After every row comes roughly how far along a hidden order it lies, from 0 to 12.
In the rows, 100 means zero.
[110 102 116  82  98 101  98 103 101 100 100 102 100 101 103  97 102 101
  98  98 101]
7
[102 101  99  91  98 101  94 108 102 100 100  86 101 100 103  98 104 109
  68  98 101]
9
[106  91 133 118 101  96 102  86 109 102 100 104  96 102 101 101 106 113
 115 100  99]
6
[ 97 104  88  84  98 102  98 108  98  99  89 100 101 103 103  97  98 100
  87  97 101]
7
[101 102  95 111  97 102  93 112  90 100 103 106 100 101 104  96 105 101
  87  97 100]
0
[ 97 115  94 104 100  99 104  91 100 100  99 101  99 101 100 107  98 103
 101 100  94]
4
[112  97 163  94 100  97  98  91 108 102 101 104  95  96 102 102 107 112
 131 104  99]
9
[ 98 102  93  95  99 100 101  96 101 100 119 101 100 100 102  99  99 106
  94 100 100]
5
[101 102 120 103  98 102  96 106 102 100  97 102  99 101 103  97 110 102
  93 100 101]
9
[ 98 100  95  85 100  98 104  90 102 100  90 102  98  98 100 103  99 107
  97 105 100]
5
[103 116 107  95 102  97 101  88 106 102 100 102  96  97 100 101  95 109
 102 102  98]
5
[ 92 104  92 123 100  99 103  90  98 100 100 102  98 101 100 101 101 104
  99 100 100]
6
[102  95 116 112  99  92 117  68 100 102  99 102  94  94  97 108  98 115
 161 108  98]
8
[105 100  87 112  99  99  95 100 100 101 106 103  98  98 103  98 106  94
  91  97 100]
1
[107 103  96  80  98 103  96 108  98 101  98 102 102 103 102  97 100  96
  90  97 101]
5
[ 98 102 147  95  98 100 100 101 101 100  99 103 100 102 102  98 100 103
  89 106 101]
12
[102  98 100 106  94  99 101  96 103 101  99 103  98  99 102 106 103 106
 164 101 100]
7
[100  82  67 100 100 104  93 112 101  99  99 102 101 103 104  93 101  96
  76  96 101]
2
[100  99  97  95  99  96 105  89 104 101  95 101  98  92 100 101  99 108
 100 105  97]
4
[100 102  89 107 100  99 103  89 100 100 117 102  99 101 100 100  98 103
  97 101 100]
4
[ 97 102  86 104  99 100 102  83 101  99 114 104 100 102 101  99  96 100
  94  98 101]
4
[103  96 103 105  98 100  95  87 105 101 107 103  98 102 103  99 105 105
  92 100 100]
4
[103 101 117 111 100  94 112  77  95 102 101 102  94  97 102 105 100 112
 134 105  99]
8
[102 100 110 118 100  98 102  93 104 101  99 102  98 100 101 102 110 107
  95 102 100]
9
[102  99  96 109 103  97 102  88 107 101 100 103  97  99 100 112 101 109
  99 103  96]
5
[101 101 102  94  99  99  99 100 103 101 100  83  99 100 101  99 101 104
  78 103 102]
9
[107 100 104 107  94  99  97 100 105 101  98 103  98  98 102 109 104 107
 163 101 100]
6
[ 97 101  69 106 104  99 104  87 102  99 100 102  99 101 100 107  98 103
  93 100 100]
6
[100 100  70 110 106  98 101  80 103 100  99 102  97  99 100 102 100 106
  94 101 100]
6
[102 125 106 104 100  99 100  94 104 101  99 104 100  99 101 105  93 106
  97 100 100]
9
[101 100 101  90  99 100  98  98 103 100  96  93  98  99 101 100 101 112
  92 100 100]
8
[101 101  94 120  98 101  96 104 103 100 100 103 100 104 103  98 109 103
  91  98 101]
8
[101 119 109 107 101  97 102  92 105 101  99 100 101  98 100 107  94 108
  98 102 100]
10
[ 99 100 107 105  99 100  99  99 102 100  98 102  99 100 101  99 106 103
  92 102 100]
7
[100 100  89 114 100  99 100  91  94 101 109 103  98  99 101  99 101  96
  92  98  99]
0
[ 92 100 100 105 100  96 103  89 101 101  99 102  95  98 100  90 103 109
 100 102 100]
6
[102 101 122 106 100  99  99  91 102 100  97 103  98  99 102 100 111 106
  92 102 100]
10
[100  80  91 106 100  99 101  94 102 100 100 102  94 100 101  90 100 104
  81 100 100]
2
[116 100 103 105  99  98 100  92 104 101  99 102  97  99 101 103 101 107
 127 101 100]
4
[104  99 106  90  99  98  98  98 106 101 117  98  97  98 102  98 105 108
  98 102  99]
6
[102  85 109 112 100  97 101  93 104 101  99 102  97 106 101 102 101 109
 111  99 100]
5
[104  95  72 107 103 103  91 107 104 101 100 103 100  99 105  96 106 103
  86  98 100]
5
[100  99  96  89  99 101  99  98 103 100 109  90  99 100 102  99 101 103
  81  99 101]
7
[102 123 105 107 101  96 105  85 104 101  99 103  97  98 100 104  91 109
 101 104 100]
7
[104 101  87 114  98 100  94 103 106 101 105 103  98  99 104  98 106  99
  88  97 101]
4
[106 102 106 110 100  98  94  99 108 102  99 102  99  97 103  99 107 110
  98 103 101]
9
[100 100  97 107 100  99 102  94 103 100  97 102  98  98 100 100 100 107
  91 104  99]
5
[105 103  92  78  97 103  93 110 100 102  99 102 101 102 104  96  99 109
  88  96 101]
3
[101 103  97  80  98 101  99 102 100 100  92 103 100  96 102  98 100 102
  89 102  99]
4
[100  88  91 100  99 101  99 101 100 100  99 103  94 101 102  83 102 102
  66  99 101]
2
[102 104 103  84  99  98  97 100 104 101  93 105  98  92 102  99 104 103
  93 105  97]
4
[ 99 104  66 107  97 105  92 116  98  99 104 101 103 104 104  95 100  96
  82  93 104]
7
[101 101 122 111  98 101  96 110 102 100 100 102  99 103 103  98 103 102
 104  94 101]
6
[110 100 112  88  98  99  90 100 110 102  99  87  97  96 104  97 110 110
  77 103 101]
9
[ 90 101  79 112  99 101 105  98  84  99  99 104 102 104 100  99  91  96
  91  96 102]
1
[107 115 101 103  98 101  94 107 104 101 100 103  98  99 103 101 105 108
  92 100  95]
3
[102  96 167 101 101  96 101  89 106 102 100 103  96  97 101 101 103 111
 101 110  99]
12
[100  96 158  94 100  98 103  93 102 100  99 102  98  99 100 102 100 106
 124 104 101]
11
[100  84  73 102 102 101  95 107 102 100  98 102 101 101 103  97 103 101
  92  98 101]
4
[ 99  94 107 106 100  97 100  91 102 101 100 103  91  97 101  86 106 110
  84 103  99]
4
[ 91 100  92 121 101  97 106  86  93 100  98 103  98 100  99 102 100 105
 102 101 100]
3
[ 98 107  86  80  98 103  96 106  99 102  99 102 101 101 103  97  94  98
  89  97 100]
3
[102  89 103 106  99  98  99  92 103 101 104 103  98 106 101 100 102 105
  95 101 100]
5
[ 96 115  78 100  98 103  98 107  97  99  98  98 107 103 102  97  93  96
  90  96 101]
10
[116 100  97 104  99 100  99 107 102 100  99 102  99 100 102 100 101 103
  93  99 100]
3
[ 92 104 136  96  98 100  98 101 101 100  99 102 100 101 102  98 100 102
  92 105 100]
11
[ 91  98 115 100 100  97 104  87 102 101 100 103  97  98 100  97 100 106
 103 105 100]
9
[110  99  98 106  97  99 102  93 102 100  99 103  98 100 101 107 100 105
 152 101 100]
5
[102 106  98 108 100  98 101  95 104 100 100 102  97  99 101 109 102 107
  95 101  94]
5
[112 110  96 104  97 103  92 123 100 100  99 101 101 102 104  96 102 100
  80  97  97]
3

Next part:
[111  91 109  93 108  86 100  89  80  82  94  84  93  95  82 113 131 102
  89 102 100  84 112  80 106 122 114 111  97 110 112  69  92 110  96 102
  99 110 114  95  93 102 105 103  88 116 110  88  98  95 128  74 146  75
 110 104  82  80 100  85  81  92  84  91 108 102  89  93 102  85  97 116
 107  99 135  95 100 105 111  89 111 102  95  92  95 110 101 119 104 111
 115 102  96 115  97 102  77 105  99  87  94 119 100 129 112  96  93  99
 107  94  99 101 101  91 109  96  81 106  97  93  96 105  97 101 103  92
  87  86  98  61  81 119 103  87 103 107 123  92  71  95 101  98  90 102
  96 104 102  90  84 107 108 117  94  64 105 106 107 101  87 113 105 113
 102  95  99 108 101  96  95  77  99  98 116 129 102  97  99  90  72 108
 163  84  87 120  95 100]
6
[108  88 105  93 104  87 100  86  89  88  91  83  96  97  85 113 126 100
  88 101 100  90 110  79 108 122 114 108  95 111 105  75  91 111 100 100
  99 105 115  93  95 100 107 101  86 113 113  87  94  94 124  60 157  79
 111 102  89  79 104  88  74  90  82  93 111 106  88  91 101  85  96 112
 104  97 124  93 100 104 112  91 109 100  96  91  94 107 100 119 106 112
 111  96  93 105  99 105  79 103  99  91  92 115  99 129 110  92  92  97
 105  95  98 102 107  93 113  95  80 108  94  91  96 105  91 100 105  93
  86  88  97  71  75 124 105  87  99 103 118  87  78 101  99 101  91  94
  91 106  98  87  78 106 107 114  93  62 101 109 108 106  97 117 104 114
 105  91 102 109 102  95  90  81  98  94 120 116 100 102 100  84  76 112
 140  86  85 112  98 107]
8
[112  89 107  94 105  80  97  90  83  85  94  83  93  96 107 111 129 102
  88  99  98  87 108  76 106 118 113 107  96 110 108  75  91 109  96  96
  98 103 116  97  92 103 103 102  87 113 113  89  97  94 128  89 148  75
 110 103  89  80 101  85  79  93  88  91 107 104  85  97 101  84  94 119
 104  99 125  93  99 103 111  92 110 103  93  92  96 114  96 118 105 114
 114 100  96 114  96 103  79 107 100  85  93 118 100 149 117  93  93  99
 108  94  93 103 100  93 111  96  77 106  93  93  97 107  95 102 101  92
  88  86  99  68  72 121 104  88 102 107 123  82  76  97 100  99  92 102
  92 106 102  87  79 106 104 119  94  63 110 105 109 103  89 108 105 115
 103  96  99 107 102  96  98  79  99  97 118 123 100  98 102  88  78 109
 146  85  87 116  93 100]
7
[110  91 100  97 105  85  98  97  96  91  94  79  90  99  85 115 127  98
  93 100  93  93 110  69 105 116 107 114  92 112  97  79  87 103 101  93
  99  94 117  98  91 104 100  98  87 111 107  92  98  90 132  69 135  80
 110 103  74  76 104  91  70  94  91  96 111 103  92  95 101  89  85 118
 110  96 119  93 105 102 107  89 104 106  98  92  98 116  95 113 110 113
 116  96  97 103  94 103  82 109 100  84  99 119 103 134 105  91  95 100
 107  91  85 105 101  95 107 107  76  99  92  97  94 108 102  93 100  94
  90  88 101  73  64 121 103  90 101 110 115  88  83  90 109  97  95  96
  83 110  97  89  67 102  95 107  91  73 114 107 114 102  85 100  98 110
 105  80 106 110  99  98  78  79 101  96 126 118 102 107 110  84  80 108
 107  87  93 110 101 101]
11
[111  95 122  94 107  87  97  90  70  81  97  91  96  93  77 103 124 107
  88 101 101  79 110  91 104 125 115 102 105 104 127  72  95 119  83 109
  92 118 107  93  96 101 117 109  92 119 112  91 100 102 119  93 149  70
 109 103 101  89  96  87 104  93  83  85 100 101  89  95  97  85 112 112
  96 104 119  99  93 105 109  86 112  98  85  94  99 106 107 120  98 109
 120 109  99 136  96  98  96 104 100  93  88 117  99 121 118 104  93  97
 107  98 106  97  96  92 108  87  90 118 100  92 102 104  96 112 101  86
  89  89  97  58  97 111 103  91 105 110 123  83  66 101  94 100  86 116
 111  99 107  92 110 111 113 128 100  53 105 101  99  97  85 121 107 117
  97 119  89 103 102  95 131  50  98 104 103 137 101  84  94  98  81 112
 163  85  80 126  84  93]
0
[109  88 105  94 102  89  99  88  91  89  92  83  96  98  88 112 122 100
  60 100  98  90 109  78 108 117 112 109  95 111  99  75  95 104 103  96
  99 101 115  96  93 101 104  99  87 112 109  89  94  93 122  61 146  80
 109 103  84  77 104  85  69  93  83  92 109 106  94  90 103  86  93 113
 106  98 123  91 101 103 111  91 108 102  95  92  93 107  98 117 107 112
 110  96  94 109  99 106  77  99  98  89  94 117 100 133 113  90  94  98
 104  93  94 104 106  93 113  97  75 104  94  92  96 105  83  99 105  91
  86  88  98  75  72 125 104  86 100 101 116  88  78 101 100 100  93  96
  88 106  99  88  71 107 107 109  93  65 105 106 108 106  95 113 105 113
 107  91 104 109 101  95  85  84  98  93 119 118  99 103 102  84  81 112
 145  84  91 112 101 111]
10
[109  88 120  90 103  89  99  72  76  89  90  90 100  95  76 107 118 105
  83 102 107  81 107  91 110 126 121 100 102 106 124  69  99 115  92 107
  95 121 106  90  97  95 111 105  87 113 115  85  94 105 110  75 193  76
 106 101 104  83 101  78  89  91  71  83 107 108  85  88  98  86 112 113
  96 100 126  94  92 106 118  94 115  93  92  92  91  97 106 125 103 110
 108 101  92 125 106 105  73  98  97  97  81 111  96 130 127  95  92  94
 101  99 114  97 108  92 120  84  91 116  98  84 103 102  76 112 110  85
  83  88  94  60  95 127 107  82  99  96 119  80  65 114  89 108  85 103
 104 100 102  89 100 114 126 124  97  53  94 105  99 108 105 128 108 119
 105 113  95 105 104  89 113  87  95  97 111 127  98  97  94  95  75 116
 165  87  77 119  94 110]
3
[112  89 111  96 107  86  98  87  77  81  93  83  94  94  80 110 124 102
  88 102 100  86 111  80 105 124 110 110  99 109 115  74  91 113  94 104
  96 109 114  93  92 102 110 105  88 117 110  89  98  97 129  72 146  69
 110 105  89  89 100  85  83  92  87  91 106 101  89  94 101  87 103 117
 105 100 126  96  99 105 112  88 109 102  92  91  97 110 103 120 104 110
 115 104  96 120  94 101  82 105  99  87  94 117 100 139 113 100  94  99
 108  94 102 100 100  92 109  95  80 109  98  93  97 106  98 103 104  91
  85  87  99  59  85 115 103  88 103 108 119  87  71  96  98 100  87 109
 100 104 103  90  86 109 114 122  95  65 105 104 108  99  89 114 104 115
 100 100  97 108 100  97 104  77  98  99 111 131 103  94  99  92  75 109
 156  80  84 124  94  97]
4
[111  94 119  91 108  89  99  88  69  85  95  87  96  95  78 109 123 105
  88 103 102  83 110  86 104 128 116 105 104 107 126  68  95 118  89 107
  95 114 108  93  95 100 116 110  88 119 111  87  99 103 121  94 149  75
 111 104  96  86  97  81  97  91  83  86 100 102  87  92  98  88 111 116
 101 103 123  98  95 106 112  89 112  99  92  90  98 106 108 118 100 106
 118 109  97 125  96  99  82 103  99  92  91 112  98 138 118 103  93  97
 107  98 107  96  97  92 108  88  84 114 100  87 100 104  96 109 104  88
  87  87  98  66  95 113 104  89 105 112 124  85  67 100  95 100  87 112
 109  99 106  91 102 105 118 112  97  57 106 102 103  98  88 116 106 117
  98 113  91 105 102  96 120  74  98 102 105 137 102  90  94  97  80 107
 164  84  82 123  89  93]
1
[106  86  98  93 101  85 102  87  93  91  90  82  96 100  89 112 117  97
  90 101  99  95 109  78 107 114 110 110  92 110  96  80  91 100 106  96
 101  97 118  98  94 101 100  97  89 110 107  90  93  93 122  59 141  88
 108 102  81  76 106  83  66  94  83  93 113 107  91  91 104  89  90 112
 109  93 123  91 103 102 109  91 107 102 100  92  91 108  95 119 109 111
 106  93  93 103 101 107  78  99  98  89  92 114  99 121 109  90  95  98
 103  94  95 104 111  95 112 101  83 100  92  91  95 105  88  97 105  95
  87  89  98  78  77 128 105  86  97  96 115  92  84  99 103 101  96  93
  85 108  96  87  65 104 104 108  93  58 101 109 108 108 101 111 103 107
 109  79 107 110 102  93  73  89  97  91 125  99 100 108 105  84  83 113
 134  88  96 106 104 111]
12
[111  92 119  93 107  87  99  86  71  82  94  85  95  93  78 112 126 106
  87 101 100  82 109  85 104 129 115 106 102 106 122  71  95 117  89 106
  95 115 113  94  93 100 112 108  89 118 113  87  99  99 121  82 151  74
 110 103 100  88  99  85  96  92  83  87 103 101  85  93  97  87 100 117
  98 103 120  98  95 104 121  89 110  99  90  92  97 106 106 119 100 109
 115 106  97 123  97 100  84 103  99  92  90 114  99 138 118  99  92  97
 106  97 103  98  98  92 109  88  85 113  98  91  99 104  97 108 103  88
  88  88  97  57  95 114 104  88 104 108 124  82  68 100  97 100  86 111
 106 101 106  89 100 109 115 124  97  54 105 102 103  99  91 116 107 116
  98 112  92 106 102  95 117  75  98 103 113 131 101  92  97  93  79 110
 158  85  91 125  89  96]
2
